Here is a tiny trained network, its code and every weight. The questions are about switching its units off for an input and a class, where a switched-off unit gives its printed mean instead of its output.

import numpy as np


def w(rows, s, z=0):
    codes = np.array(rows[::2]) - 128.0
    scale = np.full(codes.shape[1], s)
    scale[-1] = z or s
    return codes * scale


def f(y):
    return np.maximum(y, 0)


def log_softmax(a):
    a = a - a.max(-1, keepdims=True)
    return a - np.log(np.exp(a).sum(-1, keepdims=True))


def net(x, mask):
    res = np.array(x, float).reshape(1, 4) / 4 @ E
    y = f(res @ A[0][:, :-1].T + A[0][:, -1])
    res = res + np.where(mask, y, B[0][:, -1]) @ B[0][:, :-1]
    return log_softmax(res[-1] @ U[:, :-1].T + U[:, -1])


A, B = {}, {}
E = w([
[106,64,179,1,150,86,69,160,92],'x0',
[165,185,220,83,127,57,213,58,163],'x1',
[191,109,97,86,226,166,171,171,180],'x2',
[169,153,47,52,27,134,177,159,63],'x3',
],0.0081)
A[0] = w([
[193,137,111,95,183,179,148,143,142,92],'N0',
[181,168,49,65,75,135,166,138,74,96],'N1',
[175,128,69,82,200,120,168,170,202,103],'N2',
[154,79,158,29,155,102,80,172,111,100],'N3',
[156,150,120,93,78,132,190,146,80,103],'N4',
[75,58,95,179,127,235,60,179,69,110],'N5',
[169,158,114,99,81,92,168,152,85,112],'N6',
[171,109,127,119,177,142,189,148,126,104],'N7',
[108,146,134,139,56,99,104,113,86,93],'N8',
[156,184,175,90,111,57,180,44,155,117],'N9',
[74,159,156,180,55,63,73,77,94,87],'N10',
[84,100,184,186,219,79,66,97,162,105],'N11',
[205,97,101,87,182,173,177,156,169,88],'N12',
[104,209,97,230,138,123,182,145,193,109],'N13',
[191,158,201,82,121,58,187,42,192,117],'N14',
[56,153,170,170,66,99,101,88,80,135],'N15',
[162,129,131,129,158,143,147,153,120,250],'N16',
[112,73,136,102,143,130,84,162,85,119],'N17',
[115,101,67,129,99,166,119,190,99,110],'N18',
[102,78,63,196,159,174,51,179,99,107],'N19',
[168,156,70,101,75,100,175,170,63,96],'N20',
[160,126,94,78,194,170,156,148,188,88],'N21',
[76,126,190,191,208,125,77,89,163,117],'N22',
[195,104,86,102,199,180,157,166,184,138],'N23',
[59,123,94,149,93,163,58,137,112,110],'N24',
[194,139,87,150,173,149,155,146,153,124],'N25',
[179,171,183,104,132,66,165,62,192,112],'N26',
[155,217,68,228,129,205,171,83,134,109],'N27',
[107,50,172,46,118,83,71,150,106,85],'N28',
[146,201,190,99,136,73,187,132,131,155],'N29',
[85,50,50,176,140,182,82,197,131,115],'N30',
[164,177,84,254,97,167,177,116,172,112],'N31',
[73,91,218,6,152,58,84,195,79,129],'N32',
[146,185,195,102,137,15,203,65,155,99],'N33',
[171,114,117,69,199,155,156,166,142,130],'N34',
[140,196,147,72,141,104,182,73,148,110],'N35',
[98,111,204,205,194,106,56,91,191,125],'N36',
[147,151,82,198,79,152,186,121,125,155],'N37',
[60,201,162,142,52,121,71,109,110,108],'N38',
[72,150,128,159,58,88,116,60,59,101],'N39',
[78,109,195,168,182,138,107,92,198,93],'N40',
[182,164,54,62,62,112,173,164,58,115],'N41',
[147,176,196,109,106,46,178,45,132,107],'N42',
[175,144,81,64,48,157,154,121,102,150],'N43',
[156,187,113,199,84,191,146,99,186,94],'N44',
[141,123,96,107,31,104,137,142,77,120],'N45',
[51,103,136,138,67,38,101,100,54,107],'N46',
],0.0067,0.011)
B[0] = w([
[131,192,137,146,147,113,96,136,107,152],'N0',
[152,180,180,91,193,211,142,76,174,179],'N1',
[165,207,152,176,158,80,71,156,87,169],'N2',
[46,132,145,87,170,77,184,150,78,177],'N3',
[141,166,132,93,157,205,126,99,158,161],'N4',
[124,123,67,116,93,145,103,186,179,203],'N5',
[136,136,162,110,158,187,122,102,163,163],'N6',
[155,194,133,180,157,106,86,155,112,148],'N7',
[141,182,151,161,168,119,104,145,102,152],'N8',
[112,128,66,122,89,135,79,190,187,187],'N9',
[164,198,149,176,170,103,91,160,84,169],'N10',
[168,157,169,84,183,199,165,80,177,191],'N11',
[149,223,153,164,183,100,71,171,89,163],'N12',
[67,107,140,80,170,92,173,149,124,180],'N13',
[93,119,65,121,85,128,92,183,175,198],'N14',
[181,164,181,203,134,80,96,154,113,186],'N15',
[181,2,175,177,41,97,143,135,127,249],'N16',
[80,115,106,98,113,95,161,155,125,166],'N17',
[128,131,99,107,108,165,106,152,174,171],'N18',
[104,120,50,106,77,177,97,193,187,194],'N19',
[153,173,157,87,165,175,142,90,176,171],'N20',
[151,233,143,187,179,108,89,151,75,158],'N21',
[169,136,189,84,170,193,151,76,173,192],'N22',
[178,165,161,181,114,93,95,177,94,190],'N23',
[147,141,91,130,117,131,83,201,135,169],'N24',
[135,159,157,146,129,81,116,141,72,165],'N25',
[118,125,62,119,87,148,94,173,158,181],'N26',
[60,113,122,68,165,77,179,163,93,196],'N27',
[71,144,136,71,183,85,177,167,108,176],'N28',
[115,76,69,155,69,143,99,176,159,191],'N29',
[121,119,55,107,85,149,96,187,190,199],'N30',
[70,106,121,74,151,82,190,161,77,196],'N31',
[63,87,104,93,154,65,213,150,92,222],'N32',
[96,130,58,105,92,163,75,188,165,190],'N33',
[158,161,158,190,140,78,87,166,68,175],'N34',
[118,150,95,122,92,140,102,184,168,167],'N35',
[176,134,189,92,160,206,163,55,171,205],'N36',
[87,66,158,94,159,78,181,154,105,195],'N37',
[163,197,155,188,132,91,102,163,112,169],'N38',
[161,193,165,175,162,91,78,154,85,170],'N39',
[150,162,156,100,186,191,147,115,178,172],'N40',
[157,141,180,96,172,185,156,86,178,196],'N41',
[118,130,74,115,107,136,96,196,156,185],'N42',
[179,103,188,104,158,173,158,88,166,197],'N43',
[64,140,117,82,170,77,173,139,95,169],'N44',
[163,130,176,115,165,165,121,98,146,176],'N45',
[155,176,167,160,143,90,110,153,94,177],'N46',
],0.0067,0.011)
U = w([
[111,117,3,113,71,179,47,176,195,101],'0',
[174,136,188,92,166,242,155,85,179,116],'1',
[25,105,122,77,152,46,211,152,78,106],'2',
[187,183,163,230,139,78,38,154,77,108],'3',
[177,1,156,179,43,107,141,118,133,253],'4',
[120,114,86,153,97,136,109,51,104,104],'5',
[100,113,108,147,105,150,108,55,97,111],'6',
],0.01,0.015)

Each question gives the input, the list of numbers given to net, and the class t.
The units are the neurons (one row each of A and B). Each row of codes is followed by its name. A weight is (code - 128) times the scale printed after its matrix; where a second scale follows, it is the last column's (A, B and U).
mask holds one flag per neuron, in row order. A switched-off neuron (its flag False) gives its mean, the last column of its row in B, instead of its output. The means were averaged over made-up inputs and are rounded, as every weight is.
A unit's drop is (log p(t) with every unit on - log p(t) with that unit switched off) / (log p(t) with every unit on - log p(t) with every unit switched off).
The circuit of an input: a set's keep is (log p(t) with only the set's units on - log p(t) with every unit switched off) / (log p(t) with every unit on - log p(t) with every unit switched off). Starting from the 12 units with the biggest drops (on a tie, the unit counted first), units are removed one at a time, each time the one whose removal leaves the highest keep (on an exact tie, the one counted first), for as long as the keep stays at least 0.8.
circuit, biggest first: the units of the circuit, biggest drop first
unit that matters most: the unit with the biggest drop
top k neurons: the k neurons with the biggest drops, biggest first
drop of u: that unit's drop, to one decimal
input [-5,5,-5,6], class 1: circuit, biggest first : [N1]
input [-3,-1,8,8], class 1: top 4 neurons : [N1 N41 N43 N20]
input [-7,-2,0,6], class 2: top 2 neurons : [N27 N31]
input [-4,-3,-4,-3], class 2: top 3 neurons : [N31 N27 N13]
input [2,6,5,-6], class 0: top 3 neurons : [N14 N33 N26]
input [-7,-6,-1,-5], class 2: top 2 neurons : [N31 N27]
input [-7,-5,3,6], class 2: top 3 neurons : [N27 N31 N37]
input [5,8,1,-8], class 0: top 2 neurons : [N14 N33]
input [6,-3,-1,-7], class 1: top 3 neurons : [N36 N11 N22]
input [-7,7,-7,-3], class 0: top 2 neurons : [N33 N9]
input [8,-1,-1,-8], class 1: top 2 neurons : [N36 N11]
input [8,-6,-4,7], class 2: top 3 neurons : [N32 N3 N28]
input [8,-5,8,-3], class 2: top 4 neurons : [N32 N3 N28 N17]
input [-7,1,7,6], class 2: unit that matters most : N27
input [4,7,-8,-4], class 3: top 3 neurons : [N15 N10 N46]
input [-8,6,2,1], class 2: drop of N37 : 0.1
input [6,8,5,8], class 0: drop of N33 : 0.3
input [-1,2,8,1], class 3: drop of N17 : 0.0
input [-4,-4,7,8], class 1: drop of N1 : 0.1
input [6,-4,-4,1], class 2: circuit, biggest first : [N32]
input [5,5,2,-5], class 0: top 2 neurons : [N14 N33]
